Each row has a name. Each question is about the rows just above it.

[138 129 152  86 184 152  85] : H
[138 131 152  86 183 154  84] : A
[118 145 128 129 157 136  99] : F
[174 167 117 136  77 113 125] : M
[118 145 128 129 157 136 120] : Z
[129 143 146 101 179 154 109] : C
[127 143 144 104 177 153  85] : Y
[137 132 149  87 183 154  84] : U
[137 132 152  87 183 154  84] : J
[ 79  84 127 155 112 127 184] : S
[134 138 150  93 182 155  82] : X
[129 143 146 101 179 154  83] : D
[184 152] with -1 step of 1 on every entry: => [183 151]
[84] with -1 step of 1 on every entry: => [83]

[160 118 104  85  89]  sif
[101 166 119 144  94]  takul
[165 109 112  94 103]  Zap
[150 127 124 103 102]  Koron
[101 166 119 144 134]  lefu
[ 91 155 114 127 125]  kiza
[170 101 136 109 124]  lim
[ 92 160 121 124 130]  mupod
[94] with +1 step of 1 on every entry: => [95]
Move every entry of [ 92 160 121 124] by -1 step of 1. => [ 91 159 120 123]
Move every entry of [109] by +1 step of 1. => [110]

[123 125 128 125] -> notaz
[166 178  94 103] -> latip
[123 125 128 114] -> pelub
Shift each entry of [178] by -1 times 1: => [177]
Shift each entry of [125] by -1 times 1: => [124]

[119  72  89  94 145] -> Zupur
[163  81 130 169  84] -> kemiv
[119  81  89  94 145] -> kog
[119  81  89  94 171] -> memi
[163] with +1 step of 1 on every entry: => [164]
Move every entry of [119  81  89  94] by +1 step of 1. => [120  82  90  95]
Shift each entry of [119  81  89  94] by -1 times 1: => [118  80  88  93]
Move every entry of [119  72  89  94] by -1 step of 1. => [118  71  88  93]
Move every entry of [163  81 130] by +1 step of 1. => [164  82 131]
Shift each entry of [169] by +1 times 1: => [170]
Move every entry of [89] by -1 step of 1. => [88]

[150  94 117 141 128] : lasof
[112  64 109 108 128] : bima
[144  84 112 136 128] : dalir
[ 97  75 120  97 128] : gevo
[123  68 108 117 128] : nopud
Move every entry of [ 84 112] by +1 step of 1. => [ 85 113]
[112] with +1 step of 1 on every entry: => [113]
[112  64 109] with +1 step of 1 on every entry: => [113  65 110]

[122 129 112 127 141 147 132 125 120 115 134 128 123  88 138 125 128 124
 134 125 151]  vuf
[132 113 114 136 129 164 128 123 120 126 120 136 111 129 145 134 140 141
 126 129 130]  tad
[126 142 132 144 131 160 132 129 122 132 100 124 162 114 168 125 119 117
 131 142 129]  bof
[130 120  81 128 128 137 135 127 127 111  87 119 124 123 118 139 136 118
 133  96 117]  Nub
[133 136  60 129 135 136 130 118 122 116 132 113 134 128  99 130 121 123
 121 144 114]  vufe
[126 143 120 127 128 118 120 139 127 131 130 104 136 144 139 117 120 125
 124 119 116]  seza
[130 141 112 114 131 128 132 115 139 132 139 138 111 137 108 120 137 141
 130 121 104]  munem
Shift each entry of [122 132 100] by +1 times 1: => [123 133 101]
[130] with -1 step of 1 on every entry: => [129]
Shift each entry of [141 112 114 131] by -1 times 1: => [140 111 113 130]
Shift each entry of [134] by +1 times 1: => [135]
Shift each entry of [111 137 108 120] by +1 times 1: => [112 138 109 121]
Shift each entry of [134 140 141 126] by +1 times 1: => [135 141 142 127]

[134  95 123 134  99 126 130 115] = gesaz
[117 114 135 122 177 130 127 141] = rofip
[112 175 136 119  99 131 127 137] = podin
Move every entry of [131] by -1 step of 1. => [130]
[122] with +1 step of 1 on every entry: => [123]
Shift each entry of [123 134  99 126] by +1 times 1: => [124 135 100 127]

[126 117 128 146 130 105 182 124 139 152 127 121] : Pek
[156 150 128 100 115 113 175 135 145  98 132  88] : sigop
[164 153 128 108 109 147 121 134 160 117  99 105] : kivu
[108 141 128 127 113 114 153 126 140 159 112  99] : roz
[119  89 128 133 139 134 116 105  91 147 150 156] : togip
[126 117 128 146 130 105 182 124 118 152 127 121] : soser
[129 129 128 132 153 128 105 155 125 117 168 103] : giv
[126 117 128 146 130 105 182 124 101 117 145 138] : Meze
Shift each entry of [145] by +1 times 1: => [146]
Move every entry of [113 175 135 145] by +1 step of 1. => [114 176 136 146]
Shift each entry of [128] by -1 times 1: => [127]

[130 127 153 147 102 135 161 148 159  97 119 144 150  96] = tasa
[115 151 147 119 110 179 154 102 154 107 130 119 109 139] = Zogim
[124 107 153 134  96 146 146 120 156  88 126 145 163 110] = zono
Shift each entry of [151] by +1 times 1: => [152]
Shift each entry of [130] by -1 times 1: => [129]
[179] with -1 step of 1 on every entry: => [178]
Shift each entry of [ 88 126 145 163] by -1 times 1: => [ 87 125 144 162]
[156  88 126] with -1 step of 1 on every entry: => [155  87 125]
Move every entry of [130 127] by -1 step of 1. => [129 126]

[128 128 128 128 128 128 128 128 128 129 129 128 128 129 130 131 133 137
 131 153 168 179 188 183 168 131 144 139 135 131 130 129 129 128]  zise
[128 129 128 129 130 134 143 153 166 175 184 185 176 165 151 143 137 134
 132 131 130 129 129 127 126 130 129 128 128 129 129 129 128 129]  fek
[128 128 128 128 128 128 128 128 128 129 129 128 128 129 130 131 133 137
 143 153 168 179 188 183 168 156 144 139 135 131 130 129 129 128]  tipe
Move every entry of [128 129] by -1 step of 1. => [127 128]
Shift each entry of [128 128] by +1 times 1: => [129 129]
[130] with +1 step of 1 on every entry: => [131]
Move every entry of [128 128 128 128] by -1 step of 1. => [127 127 127 127]
Move every entry of [128 128] by -1 step of 1. => [127 127]

[110  99 139 117 125 100 174 178 118 120 114 124 105 108 159 140 125  99
 117 109 115 119  99 154 129 106 107 122 121 114 113 108 191 109 147  94
 150 107] = bosi
[ 90  69 143 127  98 107 126 167 111 118 141 155 118 119 123  99 121 105
 118 136 158 111 143 135 128 136 107 124 145 146  96 130 136 123 125 151
 158 152] = pati
[121  93 129 117 112 124 164 124 109 112 113 125 152 141 146  93 113 119
 114 133 101 128 138  88 135 156 128 132 150 106  95 161 137 101 147 115
 130 118] = zet
[ 78 124 125 119 163 123 126 165 116 146 132 149 117 122 138 106 120 150
 184  93 108 110 148 124 131 115 140 124 141 130  96 163  91  98 119 160
 161 140] = vanuk
[121 109 129 117 112 124 164 124 109 112 113 125 152 141 146  93 113 119
 114 133 101 128 138  88 135 156 128 132 150 106  95 161 137 101 147 115
 130 118] = Bupog
[121 109 129 117 112 124 164 124 109 112 113 125 152 141 146  93 113 119
 114 133 101 128 138 141 122  66 110 124  96 143 149  95 135 126 144 100
 137 133] = sulod
[132 167 113 150 145 129  88  93 140 142 158 140 136 169 121 131  97 143
 144 137 124 106 172 100 120  99 130 163 146 130 131 129  95 135  92 172
 119 141] = Peta
[ 96 130 136] with -1 step of 1 on every entry: => [ 95 129 135]
Shift each entry of [119 160] by +1 times 1: => [120 161]
[140] with -1 step of 1 on every entry: => [139]
[128 132] with -1 step of 1 on every entry: => [127 131]
Move every entry of [123 126 165 116] by +1 step of 1. => [124 127 166 117]
Shift each entry of [97] by +1 times 1: => [98]
Move every entry of [143] by +1 step of 1. => [144]

[124 129 128 134 124 128 131 128 127 125 129 128 126 126 128 127 129 127
 129 131 125 122 126 131 130 128 131 129 127 132 132 130 127 127 127 127
 126 133 125 122 129 125 131 126 128 129 130 128 119 125 122 121 149 138
 113 142 129 124 132  94 134] -> Veg
[157 130 128  94 146 128 102 130 130 144 133 125 138 150 134 118 126 127
 124 110 140 165 134 107 122 116 118 125 133 113 106 122 137 139 133 122
 143  98 137 159 115 146 111 131 134 135 123 135 116 123 131 131 126 120
 122 122 126 131 131 130 128] -> Surem
[126 138 131 134 118 131 132 124 133 134 130 126 138 126 132 124 129 130
 118 128 132 122 117 134 129 125 132 137 125 138 124 130 130 131 123 128
 129 128 132 130 125 128 121 126 123 125 131 123 137 131 126 124 130 133
 132 135 133 125 126 127 129] -> Vofaz
[121 130 128 138 121 128 135 128 127 123 128 129 125 124 127 129 129 127
 129 133 124 118 125 132 131 130 132 129 126 134 134 131 126 126 127 128
 124 137 124 118 130 123 133 124 128 130 131 129 113 124 130 129 123 127
 132 122 127 129 127 138 128] -> dogar
[132 108 123 121 149 119 122 134 121 118 122 133 111 130 122 132 127 127
 145 125 123 139 146 121 124 134 123 115 130 115 134 129 127 122 134 127
 128 129 124 126 134 124 138 132 136 137 121 137 112 122 132 133 125 117
 120 119 123 132 133 131 128] -> Dituv
[126 141 132 136 115 133 133 124 135 135 131 125 141 126 132 123 130 130
 116 129 133 120 114 136 129 125 133 139 125 140 122 129 130 132 122 129
 129 128 132 131 124 129 119 125 122 124 132 121 140 131 125 123 131 135
 134 136 134 128 125 127 129] -> Budof
[126 141 132 136 115 133 133 124 135 135 131 125 141 126 132 123 130 130
 116 129 133 120 114 136 129 125 133 139 125 140 122 129 130 132 122 129
 129 128 132 131 124 129 119 125 122 124 132 121 140 131 125 123 131 135
 134 136 134 124 125 127 129] -> nenu
[124 129 128 134 124 128 131 128 127 125 129 128 126 126 128 127 129 127
 129 131 125 122 126 131 130 128 131 129 127 132 132 130 127 127 127 127
 126 133 125 122 129 125 131 126 128 129 130 128 119 125 130 129 125 128
 130 124 128 129 128 135 128] -> fosi
Move every entry of [129] by -1 step of 1. => [128]
Move every entry of [125 127] by +1 step of 1. => [126 128]
Move every entry of [121 118 122] by +1 step of 1. => [122 119 123]

[123 102 138 141 139 145 135 102 115] = ligem
[147 155 119  95 146 157 139  93 100] = noba
[147 155 119  95 119 109 135 182 151] = reda
[119  95 146 157] with -1 step of 1 on every entry: => [118  94 145 156]
[102] with +1 step of 1 on every entry: => [103]
Move every entry of [155 119  95] by +1 step of 1. => [156 120  96]
[135 182] with -1 step of 1 on every entry: => [134 181]
[139 145] with +1 step of 1 on every entry: => [140 146]
[123] with -1 step of 1 on every entry: => [122]
[119] with -1 step of 1 on every entry: => [118]

[177 148 159 164 142 156 148 149 149 130 159 165 166 161 160 164 159 184
 157 141 179 138 132 146 167 153 142 119 161 146 152 139 123 142 147 157
 122 149 130 168 150 118 147 150 138 158 169 144 128] : papuz
[ 85 112 103  97 120 106 113 113 112 132 104  97  95 101 101  99 103  77
 106 120  81 123 129 116  94 111 119 142 100 115 111 125 140 118 116 105
 140 113 134  93 113 144 114 113 125 102  92 119 133] : kaba
[172 151 158 158 141 156 144 146 149 131 154 161 162 161 161 157 157 178
 154 142 175 135 132 148 164 155 140 123 159 146 148 138 130 140 146 152
 130 150 128 168 149 123 145 149 135 158 163 146 127] : kora
[ 87 112 105 100 120 106 112 111 112 133 105 100  94 100  99 100 102  79
 108 120  82 122 129 116  95 111 120 141  99 114 110 124 138 117 115 104
 141 110 134  93 114 143 114 111 124 103  94 119 132] : bes
[172 151 157 159 142 156 147 148 149 132 155 161 164 161 161 159 157 178
 154 143 176 138 134 147 164 153 142 124 160 147 149 139 129 143 147 155
 128 151 129 167 149 123 147 149 137 158 164 145 130] : ninav
[171 149 156 161 142 154 149 149 149 130 156 161 165 159 159 160 157 179
 154 142 176 140 134 145 165 149 143 123 160 147 150 137 124 144 146 156
 123 149 130 166 147 121 147 148 138 158 166 142 131] : kefe
[ 84 112 103  99 122 105 113 113 113 136 105  98  93  99  98 100 102  74
 108 121  78 125 132 116  92 111 122 145  98 115 112 127 142 119 116 105
 143 111 138  90 114 148 115 113 128 101  92 120 136] : ral
[170 149 157 162 143 154 149 149 149 135 156 161 162 157 157 160 156 176
 155 143 172 141 137 146 163 150 144 127 158 147 150 139 128 144 146 154
 128 148 134 163 149 125 148 149 140 157 165 144 133] : Zeg
[173 150 158 162 142 155 149 149 149 130 156 162 165 160 160 160 157 181
 154 142 178 140 134 146 166 150 142 123 161 148 150 137 125 144 146 156
 124 150 129 167 148 120 147 149 137 159 167 143 130] : dez
[169 151 156 163 142 153 154 152 150 130 156 161 166 159 158 159 156 180
 151 142 179 144 137 146 166 143 145 127 162 150 149 133 122 150 145 157
 121 150 129 166 145 120 149 147 139 162 168 139 135] : resap
[175 150 158 164 142 155 151 150 150 130 158 164 167 161 160 162 158 184
 155 142 180 140 134 146 167 149 143 122 162 148 151 136 122 145 146 157
 121 150 128 168 148 118 148 149 138 160 169 142 130] : ziru
[172 149 156 162 142 154 152 150 149 128 156 161 166 160 160 161 157 181
 152 141 179 141 135 145 166 146 143 123 161 148 150 135 122 147 145 157
 120 150 128 167 146 119 148 148 138 160 168 140 131] : Lut
Shift each entry of [121] by -1 times 1: => [120]
[134] with -1 step of 1 on every entry: => [133]
[176 140] with -1 step of 1 on every entry: => [175 139]
Shift each entry of [115 112 127 142] by +1 times 1: => [116 113 128 143]

[103 131 145 120 110 150 111 112 102 116] : Menir
[113 127 138 122 117 187 102 106 118 123] : mani
[147 117 139 126 133 149 140 147  88 125] : ginot
[132 109 124 114 117 173 145 148 165 129] : Ganom
[116  90 171 161 147 154 132 161  93 105] : Zir
Shift each entry of [173] by +1 times 1: => [174]
Shift each entry of [173 145] by -1 times 1: => [172 144]
Move every entry of [147] by -1 step of 1. => [146]
Move every entry of [116] by +1 step of 1. => [117]

[138 120 138 138 137 121 143 116 120 139 121 119 138 140 121 119 138 122
 138 121 119 139 121 119 116 117 117 141 117 116 121 138 138 113 139]  merat
[164 101 171 169 165  92 184  89 105 166  95  92 169 176 103  89 167  95
 163  96  95 169  98  94  99  92  95 175  99 102  93 169 166 102 169]  magak
[144 112 151 144 145 111 160 114 117 150 109 112 151 152 112 112 145 104
 145 109 114 150 116 111 116 112 114 151 117 116 115 149 146 119 147]  tekit
[ 97 151  91  94  96 159  80 161 148  95 157 158  93  86 150 162  95 157
  98 155 156  93 153 157 153 159 156  88 152 150 158  93  96 151  93]  mok
[141 117] with -1 step of 1 on every entry: => [140 116]
[138] with -1 step of 1 on every entry: => [137]

[125 154 143 121 118 141] : Vas
[108 134 136 128 135 130] : kavo
[132 104 122 125 119 149] : kirep
[119 145 137 123 132 139] : vigiv
[118 157 144 121 136 149] : kezen
[122 147 139 120 148 178] : pesib
[121] with +1 step of 1 on every entry: => [122]
[132 104] with +1 step of 1 on every entry: => [133 105]
Move every entry of [119 145 137 123] by +1 step of 1. => [120 146 138 124]

[113 114 160 123 140  99 149 124 132 161 136 141 114 117 106 122 150 138
  99 119 166  90 147 133 154  96]  zogir
[141 183 132 129 144 148 102 109 142 165 156 145 135 127 132 146 139 103
 153 109 113 155 109 170  97 144]  Meko
[101 121 164 116 156 104 102 124 144 185 165 155 101 114 110 152 113 122
 132 133 159 148 152 139 162  95]  Guva
[141 163 111 129 144 148 102 109 142 165 156 145 135 127 132 146 139 103
 153 109  83 155 109 170  97 144]  resaf
[138] with +1 step of 1 on every entry: => [139]
Shift each entry of [183] by -1 times 1: => [182]
Shift each entry of [123 140  99] by -1 times 1: => [122 139  98]
Move every entry of [127 132 146 139] by +1 step of 1. => [128 133 147 140]

[142 155 143 114  87  94 167 124 165 131]  gitep
[155 150 125 118 197 167 138  95  84 107]  lumok
[117 113 175 142 171  99  98 161 101 156]  kaman
[ 79  91 104  98  96 140 189 170 150 151]  demu
[155 157 149  94 136 157 117 158 100 132]  likeb
Shift each entry of [142] by -1 times 1: => [141]
Shift each entry of [197 167] by -1 times 1: => [196 166]
[87 94] with -1 step of 1 on every entry: => [86 93]
Move every entry of [155] by +1 step of 1. => [156]
[150] with +1 step of 1 on every entry: => [151]
Move every entry of [155 150 125 118] by +1 step of 1. => [156 151 126 119]

[145 120 172 158 117 144 129] = Vamom
[146 173 165  87 104 166 151] = vamad
[147  98  86 175  70 130 119] = rimi
[146 173 165  87 104 113 116] = lop
[172 158 117] with +1 step of 1 on every entry: => [173 159 118]
Shift each entry of [165] by +1 times 1: => [166]
Shift each entry of [173] by -1 times 1: => [172]
[104 113] with -1 step of 1 on every entry: => [103 112]

[117 119 129 145 134 123 133 168 129 108 142 144 124 103 102 140 135 162
 146 116 140 132 103 128  98 143 133 116 141 129 148 122 131 141 134] : Ded
[109 139 134 161 105 173 147 119 112 134 107 139 123 151 114 114 122 126
 136 148  74 123 153 111  94 118 132 159 144 118 145 172 137 137 123] : nud
[102 129 121 140 148 126 126 121 134 127 149 142 123 140 106 139 119 122
 130  94 137 101 135 122 130 123 133 113 140 135 159 128 136 145 184] : biza
[ 97 102 135 127 151 116 127 120 107 107 146 137 129 123 101 156 115 147
 130 138 136 103 108 121  98 125  76 120 140 132 144 117 135 134 132] : Nizi
[116 125 123 132 116 142 121 152 117 132 112 135 119 180 112 132 114 120
 129 139 134 122 141 117 102 128 142 148 144 107 146 119 142 133 123] : bovuk
[ 91 141 182 121 173 107 104 130 118 114 185 135 121 125 104 146 114 124
  87 117 137  97 102 168 109 166 132 124 120 112 154 122 130 141 128] : Tena
[140 148 110 125 107 131 151 110 114 149 113 158 138 118 128 119 131 103
 134 133 137 126 140 125 136 148 133 119 143 156 149 136 156 158 111] : gis
[123 138 110 125 113 126 126  96 113 113 113 136 123 111 164 113 115 131
 122 108 138 117 150 117  96 142 133 115 166 150 144 118 131 134 106] : Lenoz
[135 172 123 135 130 126 141 109 146 104 111 142 129 123 130 116 134 122
 118 126 136 152 128 139 101 164 139 127 141 143 144 116 163 146 122] : patu
[117 119 129 145 134 123 133 168 129 108 142 144 124 103 102 140 135 162
 146 116 140 132 103 128  98 143 133 116 141 129 148 122 131 171 134] : Sogut
[107 109 135 124 129 116 129 128 113 106 158 165 147 142 110 117 133 120
 130 126 134 130 140 125 131 138 132 115 115 106 154 112 136 149 129] : Merak
Move every entry of [137 126] by +1 step of 1. => [138 127]
Shift each entry of [115 147] by -1 times 1: => [114 146]
Shift each entry of [140] by -1 times 1: => [139]
Move every entry of [118 128] by +1 step of 1. => [119 129]
Shift each entry of [159 144 118] by +1 times 1: => [160 145 119]
[108 142 144] with +1 step of 1 on every entry: => [109 143 145]
[117 150 117] with +1 step of 1 on every entry: => [118 151 118]

[101 117 132 127] = rito
[153 105 130 122] = Nofu
[128 146 125 164] = pitev
[ 99 123 129 127] = kaz
[177 120 137 135] = sipu
[160 124 127 126] = Lik
[113 123 118 126] = Kov
[149 142 117 117] = deg
[157 136 133  85] = tiv
[101 117 132] with -1 step of 1 on every entry: => [100 116 131]
[142] with +1 step of 1 on every entry: => [143]
Shift each entry of [146] by +1 times 1: => [147]

[132 119 129 119 129 118 132 135 128 135 141 113 145 127 155 112 145 105
 129] -> Seg
[132 119 129 119 129 118 132 135 128 135 141 113 145 127 138 123 135 127
 130] -> fam
[ 97  88  91  64 131  82 136 158 123 113 115  98 135 102 149 112 155 100
 129] -> vek
Move every entry of [ 98 135] by -1 step of 1. => [ 97 134]
Move every entry of [135 141 113] by -1 step of 1. => [134 140 112]
Shift each entry of [132 119 129] by -1 times 1: => [131 118 128]
[145 127] with +1 step of 1 on every entry: => [146 128]
Shift each entry of [119] by -1 times 1: => [118]
Move every entry of [118 132 135 128] by -1 step of 1. => [117 131 134 127]
[118] with +1 step of 1 on every entry: => [119]

[116 120 114 141] -> gaz
[ 85 133 130 111] -> Betaf
[142 134 136 136] -> Bog
[116 120 114 132] -> pege
[125 129 136 142] -> peg
Move every entry of [133] by +1 step of 1. => [134]
[114] with +1 step of 1 on every entry: => [115]
Move every entry of [120] by -1 step of 1. => [119]
Shift each entry of [134 136] by -1 times 1: => [133 135]
Shift each entry of [129] by +1 times 1: => [130]
Shift each entry of [85] by +1 times 1: => [86]

